Below is a small trained network, with its code and all its weights. Each question gives an input and a class and asks what happens when units are switched off, that is, made to give their printed mean instead of their output.

import numpy as np


def w(rows, s, z=0):
    codes = np.array(rows[::2]) - 128.0
    scale = np.full(codes.shape[1], s)
    scale[-1] = z or s
    return codes * scale


def norm(h):
    return h / np.sqrt((h * h).mean(-1, keepdims=True) + 1e-5)


def f(y):
    return y / 2 * (1 + np.tanh(0.7978845608 * (y + 0.044715 * y**3)))


def log_softmax(a):
    a = a - a.max(-1, keepdims=True)
    return a - np.log(np.exp(a).sum(-1, keepdims=True))


def net(x, mask):
    res = np.array(x, float).reshape(1, 8) / 4 @ E
    u = 0
    for l in range(4):
        y = f(norm(res) @ A[l][:, :-1].T + A[l][:, -1])
        res = res + np.where(mask[u : u + 5], y, B[l][:, -1]) @ B[l][:, :-1]
        u += 5
    return log_softmax(norm(res)[-1] @ U[:, :-1].T + U[:, -1])


A, B = {}, {}
E = w([
[250,77,173,158,121,119,54,108,120,169],'x0',
[40,140,194,219,78,129,116,82,2,175],'x1',
[82,67,109,84,157,155,79,143,116,124],'x2',
[127,138,132,127,109,123,151,113,160,162],'x3',
[126,114,95,148,134,163,92,153,114,118],'x4',
[101,147,194,121,141,116,133,88,170,112],'x5',
[120,60,11,156,89,84,122,17,211,68],'x6',
[146,113,121,94,126,102,156,117,101,146],'x7',
],0.0069)
A[0] = w([
[208,139,149,52,236,163,135,249,141,131,157],'0.n1',
[135,114,124,145,191,49,107,161,102,31,116],'0.n2',
[47,197,55,72,141,134,199,155,137,62,87],'0.n3',
[56,51,88,212,34,46,97,2,51,82,68],'0.n4',
[6,233,44,65,229,141,217,100,68,81,252],'0.n5',
],0.005,0.0038)
B[0] = w([
[112,118,208,146,159,62,209,123,206,148,214],'0.n1',
[184,164,63,242,44,150,159,79,161,92,134],'0.n2',
[156,73,254,122,27,173,96,107,184,93,178],'0.n3',
[114,162,109,177,202,106,151,247,220,155,213],'0.n4',
[154,225,63,129,104,201,177,171,145,156,254],'0.n5',
],0.0079,0.0065)
A[1] = w([
[156,115,108,84,67,125,93,109,208,133,254],'1.n1',
[87,94,237,167,87,153,135,130,26,165,43],'1.n2',
[165,128,117,176,146,62,45,120,166,172,148],'1.n3',
[193,41,86,170,209,24,78,79,152,72,207],'1.n4',
[120,116,127,133,197,1,124,129,144,158,112],'1.n5',
],0.0053,0.0017)
B[1] = w([
[201,169,93,140,138,83,124,57,147,105,226],'1.n1',
[68,114,112,2,38,56,121,120,117,78,194],'1.n2',
[156,174,191,132,162,49,77,63,29,165,201],'1.n3',
[183,194,125,83,192,135,102,61,90,158,254],'1.n4',
[126,124,189,244,101,186,89,81,93,117,188],'1.n5',
],0.0098,0.0037)
A[2] = w([
[113,121,138,160,85,81,96,74,69,148,169],'2.n1',
[79,210,84,130,104,173,103,174,74,151,170],'2.n2',
[199,92,185,138,146,99,74,130,89,142,239],'2.n3',
[175,162,164,148,181,51,200,141,207,146,251],'2.n4',
[254,69,238,93,170,177,180,198,186,141,90],'2.n5',
],0.0068,0.0022)
B[2] = w([
[141,20,93,88,254,136,159,214,97,31,163],'2.n1',
[169,143,185,115,122,133,195,33,113,182,183],'2.n2',
[45,45,238,230,109,78,121,154,172,179,197],'2.n3',
[73,101,59,114,173,165,92,141,129,119,254],'2.n4',
[83,162,57,247,194,137,39,120,96,137,198],'2.n5',
],0.0078,0.008)
A[3] = w([
[187,162,138,53,143,148,120,255,176,89,6],'3.n1',
[75,190,21,110,176,129,158,147,113,121,161],'3.n2',
[150,128,72,99,107,138,90,71,202,31,55],'3.n3',
[250,145,117,86,116,50,108,78,206,97,142],'3.n4',
[184,123,49,87,15,107,170,151,183,39,90],'3.n5',
],0.0069,0.0023)
B[3] = w([
[56,193,81,200,180,85,107,100,111,76,135],'3.n1',
[52,184,96,138,63,153,205,155,186,125,253],'3.n2',
[200,72,138,100,59,108,150,232,137,131,207],'3.n3',
[156,91,137,86,88,160,89,38,41,75,222],'3.n4',
[123,2,165,133,156,63,44,137,190,61,196],'3.n5',
],0.0091,0.0046)
U = w([
[57,172,48,175,139,166,169,175,241,112,135],'0',
[122,84,147,219,252,85,66,109,141,171,193],'1',
[108,177,189,57,57,182,214,109,92,175,98],'2',
[108,34,236,77,92,54,115,192,76,105,178],'3',
[197,33,70,50,78,124,127,117,220,13,131],'4',
[221,69,87,73,190,111,53,9,85,92,4],'5',
],0.011,0.0021)

Each question gives the input, the list of numbers given to net, and the class t.
The units are the neurons (one row each of A and B). Each row of codes is followed by its name. A weight is (code - 128) times the scale printed after its matrix; where a second scale follows, it is the last column's (A, B and U).
mask holds one flag per neuron, layer by layer. A switched-off neuron (its flag False) gives its mean, the last column of its row in B, instead of its output. The means were averaged over made-up inputs and are rounded, as every weight is.
A unit's drop is (log p(t) with every unit on - log p(t) with that unit switched off) / (log p(t) with every unit on - log p(t) with every unit switched off).
The circuit of an input: a set's keep is (log p(t) with only the set's units on - log p(t) with every unit switched off) / (log p(t) with every unit on - log p(t) with every unit switched off). Starting from the 12 units with the biggest drops (on a tie, the unit counted first), units are removed one at a time, each time the one whose removal leaves the highest keep (on an exact tie, the one counted first), for as long as the keep stays at least 0.8.
circuit, biggest first: the units of the circuit, biggest drop first
top k neurons: the k neurons with the biggest drops, biggest first
k most important neurons of layer l: the k neurons of layer l with the biggest drops, biggest first
drop when u is switched off: that unit's drop, to one decimal
input [4,-7,-6,-3,8,-8,1,3], class 5: top neuron -> 1.n4
input [2,8,-7,3,-5,2,-8,0], class 3: circuit, biggest first -> 0.n5, 1.n2
input [1,-7,5,2,-6,6,3,8], class 5: top 2 neurons -> 0.n5, 3.n4
input [-5,-3,4,8,-4,-1,1,2], class 4: top 4 neurons -> 0.n4, 0.n3, 1.n1, 3.n5
input [7,8,-7,2,-6,7,-6,0], class 3: circuit, biggest first -> 1.n2, 2.n1
input [2,2,-3,3,-4,-2,8,2], class 1: circuit, biggest first -> 0.n5, 0.n4, 1.n3
input [-5,0,4,-4,0,-3,2,-3], class 4: 2 most important neurons of layer 2 -> 2.n5, 2.n4
input [-4,-5,-8,0,4,-2,1,5], class 4: 3 most important neurons of layer 3 -> 3.n5, 3.n3, 3.n4
input [7,5,2,4,-6,1,0,2], class 3: top 3 neurons -> 1.n2, 2.n5, 0.n1
input [5,-1,7,6,3,-6,5,-4], class 5: 2 most important neurons of layer 1 -> 1.n4, 1.n1
input [1,-3,-8,2,-7,4,-4,-3], class 1: 2 most important neurons of layer 0 -> 0.n5, 0.n1
input [3,-7,3,4,8,-5,2,7], class 5: circuit, biggest first -> 0.n5, 1.n4
input [0,8,-2,-8,-8,2,4,3], class 0: top 2 neurons -> 0.n4, 2.n3
input [-1,-2,5,8,-3,-7,4,-3], class 4: top neuron -> 3.n3
input [-1,1,0,2,-6,-6,7,7], class 0: top 3 neurons -> 0.n4, 3.n2, 2.n4
input [-7,-3,-1,8,5,-8,1,-2], class 4: top 2 neurons -> 0.n3, 0.n4
input [-5,0,6,0,5,-3,3,-4], class 4: top 4 neurons -> 0.n3, 3.n5, 2.n5, 2.n4
input [2,4,-4,4,3,0,0,2], class 3: top 2 neurons -> 0.n5, 2.n5
input [1,6,-8,-5,7,-6,-4,6], class 3: 3 most important neurons of layer 2 -> 2.n1, 2.n4, 2.n5
input [1,-5,1,-7,-2,-4,8,6], class 5: circuit, biggest first -> 1.n4
input [-8,-2,-2,0,-1,-2,3,-4], class 4: top 2 neurons -> 0.n3, 3.n5
input [0,0,-4,6,-4,2,0,8], class 0: top 2 neurons -> 1.n2, 0.n3
input [-4,2,-3,4,4,-8,-4,3], class 2: top 2 neurons -> 2.n2, 0.n4
input [-6,8,6,-5,8,-3,0,-7], class 2: drop when 2.n5 is switched off -> 0.2
input [7,-5,1,-2,-6,-2,-3,6], class 1: drop when 3.n5 is switched off -> 0.0
input [8,-7,-8,-7,-6,7,-8,7], class 1: drop when 2.n5 is switched off -> 0.1
input [8,6,0,2,6,5,-6,-6], class 3: drop when 1.n2 is switched off -> 0.3
input [5,3,2,-6,1,-5,-8,-5], class 3: top neuron -> 1.n2
input [1,3,0,-3,-7,7,-3,1], class 3: 2 most important neurons of layer 1 -> 1.n4, 1.n2
